Here is a tiny trained network, its code and every weight. The questions are about switching its units off for an input and a target symbol, where a switched-off unit gives its printed mean instead of its output.

import numpy as np


def w(rows, s, z=0):
    codes = np.array(rows[::2]) - 128.0
    scale = np.full(codes.shape[1], s)
    scale[-1] = z or s
    return codes * scale


def f(y):
    return np.maximum(y, 0)


def softmax(a):
    e = np.exp(a - a.max(-1, keepdims=True))
    return e / e.sum(-1, keepdims=True)


def log_softmax(a):
    a = a - a.max(-1, keepdims=True)
    return a - np.log(np.exp(a).sum(-1, keepdims=True))


def net(x, mask):
    ids = ['αβγδεζηθλμξστψω'.index(c) for c in x.split()]
    T = len(ids)
    res = E[ids] + P[:T]
    u = 0
    for l in range(2):
        q, k, v = (res @ M[l].T for M in (Q, K, V))
        z = softmax(np.where(np.tri(T) > 0, q @ k.T / 4**0.5, -1e9)) @ v
        res = res + np.where(mask[u], z, O[l][:, -1]) @ O[l][:, :-1]
        u += 1
        y = f(res @ A[l][:, :-1].T + A[l][:, -1])
        res = res + np.where(mask[u : u + 12], y, B[l][:, -1]) @ B[l][:, :-1]
        u += 12
    return log_softmax(res[-1] @ U[:, :-1].T + U[:, -1])


Q, K, V, O, A, B = {}, {}, {}, {}, {}, {}
E = w([
[155,32,103],'α',
[170,126,35],'β',
[224,223,53],'γ',
[122,179,221],'δ',
[160,153,109],'ε',
[146,2,157],'ζ',
[252,120,91],'η',
[145,80,156],'θ',
[234,67,137],'λ',
[152,50,105],'μ',
[43,75,103],'ξ',
[142,230,102],'σ',
[38,204,104],'τ',
[119,188,235],'ψ',
[131,28,204],'ω',
],0.016)
P = w([
[163,71,154],'0',
[171,138,193],'1',
[145,161,215],'2',
[145,147,178],'3',
[128,160,200],'4',
[155,126,101],'5',
[134,135,134],'6',
[127,130,120],'7',
[145,104,31],'8',
[119,111,81],'9',
[115,118,84],'10',
[139,93,3],'11',
[113,95,38],'12',
[122,119,121],'13',
],0.0057)
Q[0] = w([
[182,142,123],'0.h1',
[197,168,212],'0.h1',
[152,134,29],'0.h1',
[211,1,111],'0.h1',
],0.0085)
K[0] = w([
[67,238,207],'0.h1',
[143,92,169],'0.h1',
[115,111,23],'0.h1',
[78,83,254],'0.h1',
],0.008)
V[0] = w([
[139,106,184],'0.h1',
[168,254,97],'0.h1',
[116,157,218],'0.h1',
[88,169,144],'0.h1',
],0.0064)
O[0] = w([
[134,131,106,140],'0.h1',
[125,143,155,252],'0.h1',
[160,45,9,136],'0.h1',
[103,157,80,90],'0.h1',
],0.012,0.0019)
A[0] = w([
[57,155,96,159],'0.n1',
[233,37,113,196],'0.n2',
[111,169,87,133],'0.n3',
[149,205,84,163],'0.n4',
[1,184,84,80],'0.n5',
[105,105,157,254],'0.n6',
[131,148,186,6],'0.n7',
[166,148,166,118],'0.n8',
[94,82,95,130],'0.n9',
[122,156,104,75],'0.n10',
[10,112,147,172],'0.n11',
[141,71,151,52],'0.n12',
],0.012,0.0034)
B[0] = w([
[2,118,153,155],'0.n1',
[119,114,227,253],'0.n2',
[93,189,177,157],'0.n3',
[106,129,159,201],'0.n4',
[19,112,135,170],'0.n5',
[118,100,62,164],'0.n6',
[180,94,60,141],'0.n7',
[172,168,23,159],'0.n8',
[99,170,163,158],'0.n9',
[188,178,128,141],'0.n10',
[96,69,36,170],'0.n11',
[185,230,167,152],'0.n12',
],0.0065,0.011)
Q[1] = w([
[95,169,78],'1.h1',
[116,108,9],'1.h1',
[107,168,155],'1.h1',
[122,108,62],'1.h1',
],0.011)
K[1] = w([
[218,251,6],'1.h1',
[249,152,230],'1.h1',
[214,49,203],'1.h1',
[50,2,237],'1.h1',
],0.0088)
V[1] = w([
[100,186,210],'1.h1',
[139,153,52],'1.h1',
[254,76,227],'1.h1',
[66,152,116],'1.h1',
],0.0083)
O[1] = w([
[115,193,254,252],'1.h1',
[230,152,48,99],'1.h1',
[212,140,175,11],'1.h1',
[179,220,84,204],'1.h1',
],0.0086,0.0041)
A[1] = w([
[147,197,173,113],'1.n1',
[86,185,121,1],'1.n2',
[89,116,130,146],'1.n3',
[249,186,96,242],'1.n4',
[82,125,12,197],'1.n5',
[167,181,188,74],'1.n6',
[38,66,124,153],'1.n7',
[225,140,171,149],'1.n8',
[149,178,111,63],'1.n9',
[75,201,192,125],'1.n10',
[31,63,79,137],'1.n11',
[97,58,174,225],'1.n12',
],0.014,0.0053)
B[1] = w([
[232,105,98,211],'1.n1',
[126,31,168,177],'1.n2',
[221,167,88,173],'1.n3',
[71,203,79,229],'1.n4',
[75,158,217,209],'1.n5',
[187,52,140,217],'1.n6',
[191,164,89,229],'1.n7',
[97,123,159,228],'1.n8',
[80,75,88,160],'1.n9',
[111,1,49,248],'1.n10',
[166,126,151,239],'1.n11',
[42,247,122,212],'1.n12',
],0.0068,0.016)
U = w([
[145,123,119,72],'α',
[132,171,125,207],'β',
[209,181,56,194],'γ',
[112,173,130,237],'δ',
[149,145,99,44],'ε',
[137,117,122,17],'ζ',
[207,141,116,108],'η',
[146,127,118,85],'θ',
[165,121,113,2],'λ',
[146,131,118,70],'μ',
[79,251,99,150],'ξ',
[169,68,67,49],'σ',
[41,105,64,160],'τ',
[114,173,126,179],'ψ',
[131,110,123,48],'ω',
],0.013,0.0054)

Each question gives the input, a string of symbols that net reads in full, and the target symbol t.
The units are the heads (4 rows each of Q, K, V and O) and the neurons (one row each of A and B). Each row of codes is followed by its name. A weight is (code - 128) times the scale printed after its matrix; where a second scale follows, it is the last column's (O, A, B and U).
mask holds one flag per unit, layer by layer, with each layer's heads first. A switched-off unit (its flag False) gives its mean, the last column of its rows in O or B, instead of its output. The means were averaged over made-up inputs and are rounded, as every weight is.
A unit's drop is (log p(t) with every unit on - log p(t) with that unit switched off) / (log p(t) with every unit on - log p(t) with every unit switched off).
The circuit of an input: a set's keep is (log p(t) with only the set's units on - log p(t) with every unit switched off) / (log p(t) with every unit on - log p(t) with every unit switched off). Starting from the 12 units with the biggest drops (on a tie, the unit counted first), units are removed one at a time, each time the one whose removal leaves the highest keep (on an exact tie, the one counted first), for as long as the keep stays at least 0.8.
circuit, biggest first: the units of the circuit, biggest drop first
most important unit: the unit with the biggest drop
k most important neurons: the k neurons with the biggest drops, biggest first
k most important neurons of layer l: the k neurons of layer l with the biggest drops, biggest first
input γ ζ λ ζ η, target η: circuit, biggest first : (1.n1, 1.h1, 0.n2)
input τ σ η ε ε ζ ω, target τ: circuit, biggest first : (1.h1, 0.n5, 1.n10)
input γ ψ τ γ μ, target τ: 3 most important neurons of layer 1 : (1.n1, 1.n10, 1.n2)
input η δ α ε σ ψ γ γ δ α τ ω, target τ: 2 most important neurons : (1.n10, 0.n5)
input γ γ δ, target γ: most important unit : 0.n2
input δ α ξ τ τ λ ε η ξ γ λ ω α, target ξ: 2 most important neurons : (1.n5, 1.n6)
input ξ γ γ θ μ, target ξ: 3 most important neurons : (1.n10, 1.n5, 1.n6)
input γ λ τ α, target τ: 3 most important neurons of layer 0 : (0.n5, 0.n1, 0.n11)
input α β γ δ λ θ γ η η ω τ γ θ, target τ: circuit, biggest first : (1.h1, 1.n10, 0.n5, 0.n1)
input θ θ τ ζ, target τ: circuit, biggest first : (1.h1, 1.n10, 0.n5)
input ξ γ τ η σ γ μ δ η ξ δ μ β λ, target ξ: circuit, biggest first : (1.h1, 1.n10, 1.n6)
input τ τ α θ α θ τ η σ γ λ, target τ: circuit, biggest first : (1.h1, 0.n5, 0.n1, 1.n10)
input η β θ τ η γ τ η ω θ, target τ: circuit, biggest first : (1.h1, 1.n10, 0.n5)
input ξ τ γ ξ σ γ ξ ξ ω λ, target ξ: 2 most important neurons : (1.n10, 0.n11)
input γ τ σ ψ γ γ ψ δ ω ξ ε η, target ξ: 3 most important neurons of layer 0 : (0.n11, 0.n2, 0.n5)
input λ η ξ, target ξ: 2 most important neurons of layer 0 : (0.n11, 0.n8)
input σ γ ξ λ τ γ ζ, target τ: circuit, biggest first : (0.n5, 1.h1)
input μ η η, target η: 3 most important neurons : (1.n1, 1.n6, 0.n2)
input ζ μ ξ ε ξ γ θ ξ θ, target ξ: 4 most important neurons : (1.n5, 1.n10, 1.n6, 1.n1)
input ξ δ ε, target ξ: circuit, biggest first : (1.h1, 1.n6, 0.n11)
input τ ω ψ, target τ: 2 most important neurons : (0.n11, 0.n5)
input η δ η γ θ μ ε γ θ ε ω ζ, target δ: circuit, biggest first : (1.n12, 0.n2, 1.h1)
